Below are the code and all the weights of a small trained network. Each question names an input and a class and asks about switching units off, where a switched-off unit gives its printed mean instead of its output.

import numpy as np


def w(rows, s, z=0):
    codes = np.array(rows[::2]) - 128.0
    scale = np.full(codes.shape[1], s)
    scale[-1] = z or s
    return codes * scale


def f(y):
    return y / 2 * (1 + np.tanh(0.7978845608 * (y + 0.044715 * y**3)))


def log_softmax(a):
    a = a - a.max(-1, keepdims=True)
    return a - np.log(np.exp(a).sum(-1, keepdims=True))


def net(x, mask):
    res = np.array(x, float).reshape(1, 4) / 4 @ E
    y = f(res @ A[0][:, :-1].T + A[0][:, -1])
    res = res + np.where(mask, y, B[0][:, -1]) @ B[0][:, :-1]
    return log_softmax(res[-1] @ U[:, :-1].T + U[:, -1])


A, B = {}, {}
E = w([
[134,1,64,169,159,130,185,223,132,78,75,116],'x0',
[109,109,156,103,74,235,89,163,152,168,140,91],'x1',
[76,143,136,76,83,121,86,80,222,147,137,143],'x2',
[45,89,201,139,89,68,121,76,57,164,135,134],'x3',
],0.01)
A[0] = w([
[189,108,92,220,172,198,167,253,45,69,128,72,161],'neuron 1',
[177,155,78,83,167,178,123,198,193,101,135,98,131],'neuron 2',
[104,124,70,175,165,44,205,88,111,53,105,154,122],'neuron 3',
[121,143,104,134,115,159,172,92,123,139,147,150,92],'neuron 4',
[120,65,151,155,201,23,191,92,120,97,79,190,225],'neuron 5',
[115,162,133,3,39,192,3,117,195,202,155,157,180],'neuron 6',
[70,109,114,155,21,151,68,153,150,122,145,92,4],'neuron 7',
[161,161,176,84,71,175,102,42,100,226,189,117,161],'neuron 8',
[190,85,91,168,182,177,216,254,134,92,73,120,118],'neuron 9',
[41,22,189,141,66,124,172,119,99,130,95,140,122],'neuron 10',
[122,51,39,65,102,172,115,251,247,69,70,114,99],'neuron 11',
[85,137,137,38,64,178,43,132,180,164,123,90,121],'neuron 12',
],0.0071,0.0037)
B[0] = w([
[68,119,111,173,81,17,116,158,73,116,89,110,250],'neuron 1',
[127,93,105,155,156,138,184,141,121,82,149,169,190],'neuron 2',
[162,164,80,118,146,141,159,129,162,95,121,143,183],'neuron 3',
[130,128,125,125,133,123,100,124,129,123,132,138,126],'neuron 4',
[132,164,87,184,159,135,176,158,132,99,89,163,200],'neuron 5',
[123,186,174,94,134,122,101,75,152,103,124,156,237],'neuron 6',
[136,131,154,114,147,114,102,103,133,124,177,129,148],'neuron 7',
[88,144,151,119,117,71,125,137,136,140,97,134,219],'neuron 8',
[91,90,93,176,121,97,155,190,85,136,106,82,244],'neuron 9',
[110,100,133,175,109,135,145,155,88,158,126,87,184],'neuron 10',
[124,2,121,123,96,155,116,120,90,231,170,5,228],'neuron 11',
[139,187,151,70,125,118,124,92,151,101,115,129,191],'neuron 12',
],0.011,0.013)
U = w([
[197,254,81,118,181,102,140,134,173,49,98,231,139],'0',
[206,73,139,56,114,195,80,105,151,177,175,110,6],'1',
[96,31,52,226,113,98,170,244,66,147,101,109,181],'2',
[79,168,218,79,71,75,28,90,129,175,126,127,200],'3',
],0.0075,0.0025)

Each question gives the input, the list of numbers given to net, and the class t.
The units are the neurons (one row each of A and B). Each row of codes is followed by its name. A weight is (code - 128) times the scale printed after its matrix; where a second scale follows, it is the last column's (A, B and U).
mask holds one flag per neuron, in row order. A switched-off neuron (its flag False) gives its mean, the last column of its row in B, instead of its output. The means were averaged over made-up inputs and are rounded, as every weight is.
A unit's drop is (log p(t) with every unit on - log p(t) with that unit switched off) / (log p(t) with every unit on - log p(t) with every unit switched off).
The circuit of an input: a set's keep is (log p(t) with only the set's units on - log p(t) with every unit switched off) / (log p(t) with every unit on - log p(t) with every unit switched off). Starting from all 12 units, units are removed one at a time, each time the one whose removal leaves the highest keep (on an exact tie, the one counted first), for as long as the keep stays at least 0.8.
units of the circuit, in order: the units of the circuit, biggest drop first
most important unit: the unit with the biggest drop
k most important neurons: the k neurons with the biggest drops, biggest first
drop of u: that unit's drop, to one decimal
input [-5,-1,-2,0], class 3: 3 most important neurons : [neuron 5; neuron 3; neuron 2]
input [-7,-4,-7,6], class 0: units of the circuit, in order : [neuron 11; neuron 1]
input [-4,-5,-4,6], class 0: units of the circuit, in order : [neuron 11; neuron 9]
input [-7,-6,-4,6], class 0: units of the circuit, in order : [neuron 11; neuron 5]
input [0,-2,6,-3], class 3: most important unit : neuron 5
input [-1,4,4,-5], class 3: 3 most important neurons : [neuron 6; neuron 12; neuron 3]
input [-4,-1,-6,4], class 3: 2 most important neurons : [neuron 9; neuron 2]
input [-6,-1,4,-5], class 0: 2 most important neurons : [neuron 11; neuron 1]
input [-2,4,-1,-3], class 3: 2 most important neurons : [neuron 5; neuron 3]
input [3,5,6,-7], class 1: drop of neuron 11 : 0.2
input [0,-8,3,-4], class 0: drop of neuron 7 : 0.0
input [-8,-2,-8,1], class 3: drop of neuron 2 : 0.2
input [4,2,4,2], class 1: drop of neuron 1 : 0.5
input [-1,8,1,-4], class 3: units of the circuit, in order : [neuron 6]
